Here is a tiny trained network, its code and every weight. The questions are about switching its units off for an input and a class, where a switched-off unit gives its printed mean instead of its output.

import numpy as np


def w(rows, s, z=0):
    codes = np.array(rows[::2]) - 128.0
    scale = np.full(codes.shape[1], s)
    scale[-1] = z or s
    return codes * scale


def f(y):
    return np.maximum(y, 0)


def log_softmax(a):
    a = a - a.max(-1, keepdims=True)
    return a - np.log(np.exp(a).sum(-1, keepdims=True))


def net(x, mask):
    res = np.array(x, float).reshape(1, 5) / 4 @ E
    y = f(res @ A[0][:, :-1].T + A[0][:, -1])
    res = res + np.where(mask, y, B[0][:, -1]) @ B[0][:, :-1]
    return log_softmax(res[-1] @ U[:, :-1].T + U[:, -1])


A, B = {}, {}
E = w([
[70,249,111,122,202],'x0',
[170,129,213,95,240],'x1',
[79,66,102,136,179],'x2',
[117,169,40,116,129],'x3',
[215,96,82,146,136],'x4',
],0.011)
A[0] = w([
[167,167,85,157,78,170],'neuron 0',
[138,120,121,124,117,77],'neuron 1',
[142,70,72,158,115,146],'neuron 2',
[77,215,108,117,188,189],'neuron 3',
[7,90,196,152,117,149],'neuron 4',
[58,104,147,118,133,175],'neuron 5',
[86,138,91,133,161,139],'neuron 6',
[206,134,177,135,149,228],'neuron 7',
[75,138,144,123,85,156],'neuron 8',
[162,72,148,144,140,128],'neuron 9',
[98,116,149,117,140,132],'neuron 10',
[132,172,143,95,75,167],'neuron 11',
[121,128,63,138,75,186],'neuron 12',
[197,65,151,102,118,214],'neuron 13',
[185,24,196,109,154,173],'neuron 14',
[54,155,100,183,151,184],'neuron 15',
[81,137,68,87,109,166],'neuron 16',
[144,58,93,153,89,133],'neuron 17',
[195,12,136,133,120,254],'neuron 18',
[162,104,92,132,73,182],'neuron 19',
[36,145,174,100,114,198],'neuron 20',
[128,187,206,147,120,163],'neuron 21',
[89,205,75,128,183,159],'neuron 22',
],0.012,0.0039)
B[0] = w([
[109,254,107,118,31,195],'neuron 0',
[119,94,70,161,113,136],'neuron 1',
[213,145,82,153,73,189],'neuron 2',
[105,99,154,22,106,243],'neuron 3',
[88,29,228,228,88,204],'neuron 4',
[89,49,189,208,83,175],'neuron 5',
[122,63,41,62,146,177],'neuron 6',
[176,150,176,116,194,204],'neuron 7',
[82,114,177,159,82,175],'neuron 8',
[138,102,59,197,177,183],'neuron 9',
[128,78,159,175,130,152],'neuron 10',
[108,163,175,118,115,173],'neuron 11',
[117,140,82,134,76,210],'neuron 12',
[170,144,129,193,190,217],'neuron 13',
[120,138,80,191,254,243],'neuron 14',
[89,60,73,54,78,206],'neuron 15',
[81,86,93,80,89,196],'neuron 16',
[197,98,90,166,89,201],'neuron 17',
[219,105,83,253,192,253],'neuron 18',
[134,158,97,168,139,197],'neuron 19',
[85,81,224,129,95,202],'neuron 20',
[174,136,222,72,125,183],'neuron 21',
[107,101,94,21,154,233],'neuron 22',
],0.0067,0.014)
U = w([
[65,29,184,158,76,160],'0',
[83,249,80,119,67,41],'1',
[176,93,93,169,254,254],'2',
[76,52,55,27,128,29],'3',
[209,223,193,51,134,174],'4',
[219,125,64,159,77,34],'5',
],0.0089,0.00098)

Each question gives the input, the list of numbers given to net, and the class t.
The units are the neurons (one row each of A and B). Each row of codes is followed by its name. A weight is (code - 128) times the scale printed after its matrix; where a second scale follows, it is the last column's (A, B and U).
mask holds one flag per neuron, in row order. A switched-off neuron (its flag False) gives its mean, the last column of its row in B, instead of its output. The means were averaged over made-up inputs and are rounded, as every weight is.
A unit's drop is (log p(t) with every unit on - log p(t) with that unit switched off) / (log p(t) with every unit on - log p(t) with every unit switched off).
The circuit of an input: a set's keep is (log p(t) with only the set's units on - log p(t) with every unit switched off) / (log p(t) with every unit on - log p(t) with every unit switched off). Starting from the 12 units with the biggest drops (on a tie, the unit counted first), units are removed one at a time, each time the one whose removal leaves the highest keep (on an exact tie, the one counted first), for as long as the keep stays at least 0.8.
circuit, biggest first: the units of the circuit, biggest drop first
k most important neurons: the k neurons with the biggest drops, biggest first
drop when u is switched off: that unit's drop, to one decimal
input [8,-7,-3,-1,8], class 1: circuit, biggest first => [neuron 0]
input [0,0,4,6,5], class 5: circuit, biggest first => [neuron 2; neuron 14]
input [8,8,1,-5,-3], class 0: circuit, biggest first => [neuron 4; neuron 20]
input [8,7,-5,5,2], class 4: 2 most important neurons => [neuron 21; neuron 16]
input [-3,-2,0,-3,4], class 2: circuit, biggest first => [neuron 14; neuron 18]
input [-3,7,8,1,-7], class 0: 3 most important neurons => [neuron 4; neuron 5; neuron 20]
input [2,0,3,2,7], class 5: 2 most important neurons => [neuron 14; neuron 2]
input [4,-1,-1,1,8], class 1: 2 most important neurons => [neuron 18; neuron 0]
input [4,3,-3,-4,-4], class 0: 3 most important neurons => [neuron 4; neuron 20; neuron 0]
input [8,3,2,-1,-4], class 3: 2 most important neurons => [neuron 22; neuron 3]
input [2,-5,-4,5,-1], class 1: drop when neuron 14 is switched off => 0.0
input [-8,7,7,-4,-8], class 2: drop when neuron 14 is switched off => 0.3
input [7,8,7,5,-7], class 3: drop when neuron 22 is switched off => 0.1
input [6,2,7,-1,-7], class 0: circuit, biggest first => [neuron 4]
